Here is a tiny trained network, its code and every weight. The questions are about switching its units off for an input and a class, where a switched-off unit gives its printed mean instead of its output.

import numpy as np


def w(rows, s, z=0):
    codes = np.array(rows[::2]) - 128.0
    scale = np.full(codes.shape[1], s)
    scale[-1] = z or s
    return codes * scale


def f(y):
    return np.maximum(y, 0)


def log_softmax(a):
    a = a - a.max(-1, keepdims=True)
    return a - np.log(np.exp(a).sum(-1, keepdims=True))


def net(x, mask):
    res = np.array(x, float).reshape(1, 7) / 4 @ E
    y = f(res @ A[0][:, :-1].T + A[0][:, -1])
    res = res + np.where(mask, y, B[0][:, -1]) @ B[0][:, :-1]
    return log_softmax(res[-1] @ U[:, :-1].T + U[:, -1])


A, B = {}, {}
E = w([
[96,248,145],'x0',
[128,127,129],'x1',
[8,97,182],'x2',
[128,128,128],'x3',
[128,128,128],'x4',
[129,129,127],'x5',
[156,147,254],'x6',
],0.016)
A[0] = w([
[26,178,111,119],'neuron 0',
[85,52,73,189],'neuron 1',
[217,96,161,243],'neuron 2',
[21,24,217,214],'neuron 3',
[175,247,35,170],'neuron 4',
[221,79,90,255],'neuron 5',
],0.013,0.0038)
B[0] = w([
[4,245,114,185],'neuron 0',
[139,116,20,203],'neuron 1',
[195,48,189,191],'neuron 2',
[43,72,131,253],'neuron 3',
[195,209,124,213],'neuron 4',
[195,66,88,209],'neuron 5',
],0.012,0.023)
U = w([
[187,95,27,210],'0',
[183,203,62,191],'1',
[87,83,6,3],'2',
[74,179,56,2],'3',
[191,62,165,211],'4',
[200,203,245,63],'5',
[88,44,131,235],'6',
[84,173,216,60],'7',
],0.014,0.0033)

Each question gives the input, the list of numbers given to net, and the class t.
The units are the neurons (one row each of A and B). Each row of codes is followed by its name. A weight is (code - 128) times the scale printed after its matrix; where a second scale follows, it is the last column's (A, B and U).
mask holds one flag per neuron, in row order. A switched-off neuron (its flag False) gives its mean, the last column of its row in B, instead of its output. The means were averaged over made-up inputs and are rounded, as every weight is.
A unit's drop is (log p(t) with every unit on - log p(t) with that unit switched off) / (log p(t) with every unit on - log p(t) with every unit switched off).
The circuit of an input: a set's keep is (log p(t) with only the set's units on - log p(t) with every unit switched off) / (log p(t) with every unit on - log p(t) with every unit switched off). Starting from all 6 units, units are removed one at a time, each time the one whose removal leaves the highest keep (on an exact tie, the one counted first), for as long as the keep stays at least 0.8.
circuit, biggest first: the units of the circuit, biggest drop first
most important unit: the unit with the biggest drop
k most important neurons: the k neurons with the biggest drops, biggest first
drop when u is switched off: that unit's drop, to one decimal
input [1,6,-6,-2,-3,4,4], class 5: circuit, biggest first : (neuron 1)
input [1,-1,6,-7,6,-6,-4], class 3: 2 most important neurons : (neuron 0; neuron 5)
input [3,0,8,5,4,-6,1], class 7: 3 most important neurons : (neuron 1; neuron 0; neuron 5)
input [2,1,-8,6,6,-3,0], class 1: 3 most important neurons : (neuron 4; neuron 5; neuron 3)
input [-4,8,0,6,6,-7,-8], class 0: 3 most important neurons : (neuron 3; neuron 0; neuron 5)
input [-6,3,-1,-1,1,5,-8], class 0: 3 most important neurons : (neuron 3; neuron 5; neuron 0)
input [-4,-8,-3,-5,6,0,1], class 4: 2 most important neurons : (neuron 2; neuron 1)
input [1,6,2,-8,-6,-1,-5], class 3: 2 most important neurons : (neuron 5; neuron 0)
input [0,-5,-5,-8,-3,-2,4], class 4: 3 most important neurons : (neuron 0; neuron 2; neuron 5)
input [1,-7,-2,6,-6,-5,-7], class 1: 3 most important neurons : (neuron 4; neuron 3; neuron 2)
input [-1,1,-2,4,-8,3,1], class 4: 2 most important neurons : (neuron 1; neuron 0)
input [6,-3,-3,7,-3,7,1], class 5: 2 most important neurons : (neuron 1; neuron 5)
input [1,4,-8,-7,-3,8,5], class 5: 2 most important neurons : (neuron 4; neuron 3)
input [-8,0,-6,8,1,-5,3], class 4: most important unit : neuron 2
input [3,0,4,-6,-5,-3,-8], class 3: drop when neuron 0 is switched off : 0.3
input [-3,-4,-3,3,-2,3,-8], class 0: drop when neuron 5 is switched off : 0.0
input [4,4,-2,-3,-4,6,-2], class 1: drop when neuron 3 is switched off : 0.1
